(in the rows, 128 means zero)
Each row is followed by its class.
[135 137 118 123 117 111 139 104 123 102 131 115 136 125 136  93 137  81
 107 129 120 135 101 123 143 131 145 122 130 137 111 142 128 146 121 147
 123 141 145 136 148 126 126 122 118] | Sur
[120 109 138 124 140  93 148 135 119 100 120 109 101 123 122  95 119  93
 139 147 130 141  92 125 139 140 149 111 133 146 119 177 117 160 127 138
  92 165 142 144 143 140 108 123 135] | Sur
[119 116 164 137 127 126 124 125 132 131 102 143 129 127 146 142 115 139
 167 144 111 159 117 122 110 113 150 120 108 139 127 150 127 114 132 128
 130 103 144 109 119 128 139 125 113] | demig
[110 170  65  96 114 146 133  77 172 134 165 140 157 123 110  85 137 117
 122 168 124 136 118 142 189  93  93 127 116 124  96 125 120 114 139 161
 164 110 167 150 120 124 140 142 131] | dofu
[146 128 123 162 147 183 114 137  98 131  96 138 103 113 108 102  98 180
 146  99  88 144 155 111  97 104 131 169  64 141 189 104 147 116 112 102
 128  99 104  77  94  94 112 124  93] | bakog
[128 117 131 137 128 153 144 127 119 121 128 109 140 133 134  96 144 146
 123 136 118 139 103 121 130 139 165 114 139 126 137 115 121 150 111 124
 126 138 124 121 148 136 112 133 112] | buku
[129 104 172 137 119 127 109 110 145 126  97 135 103 135 149 166 129 137
 141 136 112 156 135 122  91 123 162 128 107 139 137 150 142 125 138 128
 138 119 125 119 135 113 143 119 112] | Basud
[123 131  97 109 118 124 123 107 116 107 134 139 136 116 137  93 150 100
  94 128 124 119 116 139 159 118 110 133 137 120 102 123 131 117 127 136
 129 107 146 135 127 100 128 136 123] | bove
[118 121 111 131 133 124 115 134 169 106 137 111 119 133 132 121 126 118
 120 130 113 153 112 129 147 106 131 132 108 142 135 154 134 140 134 142
 129 113 153 159 136 159 128 127 114] | mapi
[129 114 143 138 140 135 144 120 132 121 132 117 141 130 126  78 130 111
 122 139  99 125 108 123 142 139 151 115 125 129 116 112 125 155  97 132
 138 138 145 108 151 160 114 119 116] | Sur
[134 164 121 124 123 124 127 130 127 138 129 134 143 117 126 151 131 100
 134 128 127 145 128 115 132 152 122 104 117 134 135 142 123 116 134 131
 142 114 134 135 128 135 134 138 142] | mapi
[127 131  94 115 117 125  95 135 120 107 136 136 135 133 145 135 149  90
  89 126 131 103 142 136 138 127 116 148 122 114 115 113 140 118 137 135
 135  94 129 133 136 104 116 136 115] | bove
[103 116 103 101 119 123 113 121 123 125 135 127 144 113 121  98 131 113
  81 168 148 123 138 141 132 132 104 144 144 131 118 122 128 124 125 144
 129 115 139 140 128 131 119 124 129] | Kegog
[114 119 128 148 153 147 133 124 141 134 141 110 135 136 115  69 129 142
 117 142 108 145 108 135 127 137 153 129 130 133 127 105 128 141 105 136
 144 143 128 111 153 157 129 122 114] | dofu
[113 121 160 132 116 124 123 111 149 145 112 129 132 144 126 134 115 150
 176 164 130 165 120 125 104 115 164 143 108 131 113 135 127 115 143 135
 141 124 132 111 124 110 151 137 107] | dofu
[130 178 128 121  94 122 132 137 123 154 130 127 130 135 112 153 138  83
 135 132 143 130 134 130 142 123 136 127 130 118 147 142 110 108 125 126
 130 127 124 170 127 101 124 136 153] | buku
[144 168 134 119 102 141 131 136 114 152 130 140 131 115 149 167 126 101
 133 108 140 133 129 110 125 149 121 109 132 126 152 135 119 112 151 113
 143 120 124 150 127 128 132 137 162] | Beted
[109 138 102 141 133 149 144 130 142 126 133 105 149 125 127  61 134 104
 122 142 148 150  80 145 128 131 133 117 137 132 125 146 111 142 108 132
 133 140 154 134 137 160 130 143 122] | Kegog
[ 92 112 161 128 114 106 115 120 136 116 106 131 125 152 128 110 115 131
 154 159 135 162 117 106 117 100 156 188 120 128 132 153 127 131 125 121
 111 118 122 122 122  98 147 108 124] | bakog
[133 115 141 139 142 136 137 127 125 117 133 106 137 117 132  77 135 110
 114 134 102 137 102 126 142 143 145 124 123 135 122 114 123 168  93 136
 136 143 143 109 160 168 104 119 114] | Sur
[119 173 135 173 142 134 131 146  95  89 154 110 134  61  96  68 104  68
 164 116 123 149  68 120 163  75 130 208  60 143 155 177 117 152 104 164
 117 173 185 183  99 113  97 101  86] | mapi
[102 116 125 144 149 162 150 112 126 112 133  94 132 125 127  51 137 128
 110 164 109 135  78 139 133 141 126 112 129 141 120 123 139 159  99 130
 122 156 159 121 147 171 108 119 111] | Kegog
[111 120 140 137 138 130 147 119 136 107 121 112 150 122 132  69 134 102
 111 126 116 146  80  99 150 144 137 105 135 131 101 147 120 147 110 129
 114 133 154 130 147 163 121 131 125] | mapi
[127 129 126 132 108 134 122 117 140  94 123 109  98 148 136 111 138 100
 106 134 118 144 103 118 128 141 145 119 121 138 115 160 128 147 130 137
 115 156 130 156 138 139 120 130 133] | Basud
[125 131 119 130 122 134 123 114 137 119 135 112 114 142 122 103 124 134
 118 136 121 157 112 128 122 126 143 136 125 144 119 131 136 134 141 141
 130 140 133 132 139 130 135 125 106] | dofu
[118 125 130 132 127 155 142 118 133 131 129 109 158 133 133  80 138 123
 104 146 126 138  93 119 123 152 120 104 145 136 124 118 127 150 100 130
 133 142 149 120 149 168 119 127 123] | Kegog
[136 162 127 120 121 125 127 140 126 140 134 138 140 111 131 137 130 125
 140 117 125 140 131 107 128 159 125 101 112 131 135 129 113 111 136 120
 134 114 128 138 118 129 135 134 151] | mapi
[123 109 127 146 150 146 141 126 137 116 144 117 136 121 136  87 132 129
 132 135 111 148  94 131 153 122 134 121 131 131 159 127 123 149 109 121
 143 124 152 159 144 167 123 112 132] | Beted
[123 140 100 107  96 141 105 101 128 112 143 139 127 115 143 101 146 114
  67 136 125 117 155 131 149 121 113 156 125 125 120 116 136 129 134 147
 143 117 137 135 124 120 127 120 135] | Basud
[116 117 121 151 156 145 139 131 122 102 148 111 137 146 134  52 155 117
 122 123 104 138  76 132 145 131 141 116 129 121 122 112 126 153  94 123
 134 140 146 121 152 153 124 121 110] | bove
[126 128 142 149 151 133 137 132 136 121 133 114 140 130 124  90 125 139
 133 126  99 138 103 109 134 148 123 104 116 137 128 127 132 141 120 126
 122 123 147 121 137 159 126 121 127] | mapi
[132 164 129 128 116 140 127 130 118 152 135 131 127 133 119 120 134 119
 125 121 135 149 120 120 125 147 142 119 122 132 122 136 119 114 132 132
 143 139 123 137 134 131 132 141 139] | dofu
[129 133 100  98 114  97 109 124 116 131 139 149 134 101 117 104 119 106
  94 123 135 116 190 127 142 127 108 160 141 145 121 109 121 124 132 156
 126 113 146 119 115 122 136 101 129] | Sur
[111 129  96 101 112 129 111 118 117 129 138 132 150 109 123  95 132 121
  74 151 143 119 152 137 133 126 101 156 139 134 125 112 137 121 125 145
 129 110 142 126 126 127 116 120 117] | Kegog
[126 139 123 125 113 119 139 114 139 122 137 113 123 138 123 119 137  94
 134 149 132 154 106 123 154 116 146 109 121 135 141 161 118 127 143 132
 116 127 147 163 134 129 116 144 115] | buku
[121 162 112 115 104 110 137 118 132 105 134 108 115 124 133  93 130  98
 124 129 138 147  91 108 130 113 129 146 108 137 127 164 122 147 128 131
 108 131 148 151 148 124 124 120 136] | bakog
[ 62  60 196 175 178  95 159 114 176 140 134 145 153 128 111  85  99 124
 170 137 138 141 121 110 120 149 140  80 167 166 118 165 112 115 117 127
  86 135 197 126 120 180 176 113  95] | Kegog
[115 124 122 130 135 148 141 121 130 125 137 109 149 118 126  73 135 126
 107 141 124 147  90 131 129 139 126 123 135 135 121 122 124 151 102 135
 132 148 151 121 148 162 115 127 117] | Kegog
[138 144 122 146 140 136 122 162 107 126 118 124 112 131 136 144 135 109
 146 112 115 138 110 120  99 153 131 115 116 132 150 119 120 130 119 117
 125 138 123 137 135 123 125 139 141] | bove
[131 155 125 124 117 100 134 114 136 107 124 110 111 126 138 108 133  93
 136 135 146 148  94 117 126 126 128 127 132 144 132 173 127 150 138 132
 107 137 144 151 142 129 127 105 130] | bakog
[121 120 156 150 129 122 120 117 140 147 104 133 133 124 133 136 111 142
 164 152 129 167 133 119  88 135 151 144 120 144 133 135 129 117 146 135
 139 119 129  99 116 112 152 129 103] | dofu
[147 161 129 123 100 129 129 137 117 154 116 136 127 127 133 166 136 108
 127 119 140 136 148 114 115 142 149 108 131 130 151 139 118 109 144 122
 133 111 121 141 127 117 124 148 133] | buku
[123 135 146 122  97 118 130 109 135 125  85 141 128 104 156 146 113 114
 163 150 120 162 122 122 127  93 135 134 117 146 135 165 135 124 132 124
 131  95 169 105 124 113 141 114  99] | demig
[135 108 174 135 123 101 123 117 127 134 102 144 129 135 135 158 118  94
 155 141 129 154 135 131 125 139 156 132 117 136 110 156 126 124 141 134
 126 117 140 112 129 115 131 137 113] | Sur
[132 168 132 118 113 135 131 127 134 156 137 133 135 130 128 150 137 134
 140 134 125 155 122 121 106 157 146 112 107 125 121 132 118 114 132 132
 163 129 104 120 132 119 136 139 145] | dofu
[112 110 136 130 137 120 133 115 135 116 134 106 122 131 113  98 125 113
 111 154 129 155  81 130 123 131 128 105 149 148 121 150 133 137 119 136
 115 146 154 162 146 160 130 128 112] | Kegog
[ 55 109  80  33  84 200  90 132 110  81 149 101  72 125 149  95 163 108
  46 102 154 209   4 111 176  36 223 156 121 117  81 218 121 169 124 117
 167 132 122 164 242 158 114 176  95] | Basud
[122 147  90 103 116 109 118  99 112 113 130 151 137  94 132  99 128 114
  80 129 143 106 156 125 139 110 114 167 142 124 129 117 145 114 141 133
 122  92 128 119 126  90 126 117 119] | bakog
[118  98 133 148 149 147 141 112 131 101 143 128 131 122 134  69 140 148
 100 138 108 150 101 130 133 138 143 126 146 130 129 112 124 166  97 142
 140 162 146 130 143 169 127 122 129] | Basud
[105 114 164 133 131 120 125 126 133 147  99 134 133 127 130 136 115 129
 155 154 146 170 117 122  91 129 146 135 135 145 129 158 126 122 132 130
 128 127 147 112 120 135 146 130 104] | Kegog
[129 115 143 114  89 149  97 116 140  99 145 116 118 137 153 131 138  99
  54 132 131 118 138 130 119 139 118 142 121 124 109 115 130 144 135 155
 129 137 118 151 140 133 101 122 128] | Basud
[134 135  95  86  96  96 122 104 123 115 136 148 145  99 129 131 124  64
 102 144 133 111 167 127 160 135 119 146 131 130 104 133 123 126 145 149
 135 116 141 122 124  98 115 113 133] | Sur
[116  96  92 115  92 109 155  84 122 135 110 136 162 119 121 151 113  79
 119 181 154  85 144 135 168 166 111  95 196 165 100 184 133 135 136 157
 124 112 190 137 148 139 163 141 173] | Beted
[131 136 117 115 102 143 113  99 137 125 136 129 137 124 139 119 139 117
  98 157 118  96 148 132 120 143 131 128 122 129 102 115 135 133 132 153
 153 117 141 114 137 134 122 120 132] | Basud
[141 153  83 149 125 112 150 109 119 127 143 113 103 175 111  81 141  92
 106 120 115 117 141 158 180 119 155 124 136 132 153 155 155 115 156 123
 106 139 142 137 131 122 129 141 137] | buku
[134 169  85 124 107 109 135 107 136 107 137 126 145 118 129 122 136 115
 140 122 137 128 104 128 118 110 167 160 103 128 111 159 128 131 128 149
 133 121 134 130 141 104 130 137 115] | bakog
[112  91  91 110 119 124  82 118 113  95 156 120 135 134 161  80 156 147
  35 135 142  97 148 128 148 125 115 158 152 104 137  89 151 132 156 139
 116 120  93 137 149 120 121 141 151] | Basud
[128 126 152 132 113 123 125 117 123 123 107 141 127 123 146 139 118 128
 166 139 121 169 117 128 120  99 143 129 108 138 126 155 127 117 137 133
 129 114 153 121 113 122 140 123 109] | demig
[155 175 126 127 124 134 133 165 134 153 133 151 117 142 132 181 124 123
 178 115 143 140 141 117 120 164 138  85 107 133 170 149 101 108 148 112
 136 123 117 167 105 139 125 139 159] | Beted
[139 113 139 139 137 145 131 135 138 116 132 116 135 116 145  88 134 138
 125 124 106 135 101 132 143 132 134  83 127 133 134 113 117 140  98 122
 124 124 139 128 144 172 112 119 117] | demig
[122 141 116 131 126 129 129 115 138 122 131 105 111 137 116  97 126 112
 138 152 124 158 101 135 121 131 145 125 114 144 113 146 123 132 137 144
 130 147 135 140 138 125 136 125 123] | dofu
[ 92 132  94 102 109 147 111 122 121 125 140 115 136 113 127  61 144 130
  69 149 140 115 141 141 132 119 100 152 149 138 126 101 127 125 106 142
 124 129 141 161 116 144 121  98 139] | Kegog
[139 177 131 114 106 140 130 132 125 144 139 143 143 125 139 162 130 100
 139 126 118 137 120 120 128 142 117  82 101 126 129 141 113 105 130 128
 149 106 128 129 126 131 121 135 148] | demig
[138 125 137 142 149 142 140 120 132 125 131 136 147 144 124  88 137 105
 111 129  92 128 126 124 150 143 151 117 116 129 120 107 130 150  91 133
 147 124 153 108 153 163 113 117 109] | Sur
[129 135 112 121 114 140 123 132 128 106 121 111 110 125 144 131 125 100
 121 126 129 143  99 120 127 125 141 134 124 143 128 152 125 143 142 132
 122 130 142 168 146 141 117 124 127] | Beted
[138 166 163 113  88 148 150 128 179 137 154 110 126 173 129 117 138 136
 124  63 130 145  82  99 116 106 173  77 155 122 107 147 109 131 127 123
 129 145 113 149 140 151 132 118  93] | buku
[ 97  93 142 133 131 103 125 129 114 116  94 141 137 134 132  93 125 129
 167 150 132 179 110 114 105 103 151 164 139 123 134 138 116 123 116 117
 131 115 135 105 110  91 172 120 114] | bove
[117 135 110 107  98 132 124 112 111 125 134 129 139 123 127 100 141 116
  84 148 132 120 151 127 145 122 124 142 137 127 125 114 125 119 133 138
 123  99 138 142 127 103 122 125 127] | buku
[133 141 113 126 123 138 125 130 127 115 124 117 108 124 132 111 124 101
 120 126 118 142 108 118 141 119 125 134 126 145 143 150 129 139 136 128
 125 125 148 168 134 149 114 110 130] | Beted
[134 150 119 119 119 126 132 141 124 163 133 149 142 132 115 152 123 136
 131 130 144 125 154 127 101 159 118 107 141 137 135 133 124 110 135 131
 141 124 137 131 112 148 130 133 149] | Kegog
[129 107 134 133 105 151  80 127 136 118 147 139 123 150 110 177 140 128
 119 181 117 142 130 175 148 145 155 153 107 118 124 136 130 114 119 130
 167 100 104 161 127 110 110 150 126] | Basud
[115 126 123 131 137 149 146 123 131 131 132 112 145 115 130  72 134 139
 114 139 121 144  89 125 121 140 130 115 137 136 121 124 126 150 102 129
 135 144 153 114 145 169 118 127 119] | Kegog
[ 85  98 173 102 107 108 146 157 155 130 119 106 111  92 116 121 122  49
 136 172 140 142  55 134 133  81 122 109 122 101 143 150  70 123  69 121
 128 147 138 232 147 133  85 144 183] | bove
[130 116 129 155 142 155 133 118 128 115 124 129 129 142 134  73 141 147
 102 130 106 140 112 134 124 144 159 131 144 128 129 116 132 154  98 133
 146 148 132 111 138 158 133 124 127] | Basud
[117 134 128 132 130 117 137 127 130 105 111 105 116 122 132 111 125 103
 135 130 118 151  92 108 134 141 131 103 120 147 127 161 128 133 139 124
  94 137 144 149 136 137 117 135 130] | mapi
[143 159 134 134  94 146 125 100 126 140 100 160 163 108 157 159 114 133
 161 133  95 160 119 117 106 118 148 147 119 128 122 131 134 104 138 124
 175  93 130  73  97  89 161 124 114] | demig
[110 117 152 136 126 122 123 115 136 139 112 132 118 137 118 125 116 148
 153 151 128 175 121 136 115 112 159 156 112 145 123 159 135 121 137 140
 137 122 136 110 126 111 148 133  99] | dofu
[146 139 107 106 108 119 100 120 115 127 133 136 145 101 141 120 138  94
  87 138 132  99 168 138 147 137 116 149 125 123 119 105 135 128 134 142
 144  94 127 108 132 114 109 120 115] | Sur
[140 146 131 129 118 132 125 144 110 138 127 138 122 131 127 142 135 105
 141 109 114 141 123 120 121 149 119 112 125 128 137 114 115 114 119 114
 131 132 129 137 125 119 128 134 147] | bove
[115 131 116 117 119 131 129 124 130 115 130 105 119 130 123 103 128 104
 115 151 139 147  96 127 124 132 124 125 127 149 112 159 127 143 131 145
 115 152 155 154 136 151 116 127 121] | Kegog
[160 206 142 111 101 101  94  94 165 141 188 153 195 159 123 189 145  21
  65 140 135 102 133 128 163 204  66 103 114 135  75 152 130 102 157 171
 153  77 147 143 146  96 139 110 113] | Kegog
[109 122  93 107 117 137 104 117 110 112 135 134 132 124 132  97 146 108
  85 133 114 120 139 138 144 116 106 157 122 129 112 112 138 120 123 139
 135  94 141 119 130 107 120 120 118] | bove
[105 113 133 150 158 144 121 139 150 110 135  94 142 130 137  96 143 123
 128 172 110 138  86 136 154 143 155 117 108 130 140 128 134 156  99 128
 135 122 135 125 167 175 108 142 103] | mapi
[112 150 107  96 104 115 116 110 123 114 142 133 131  97 131 101 134 111
  92 143 148 108 136 124 145 113 108 164 129 123 118 127 131 129 129 137
 122 106 131 138 133 107 113 113 131] | bakog
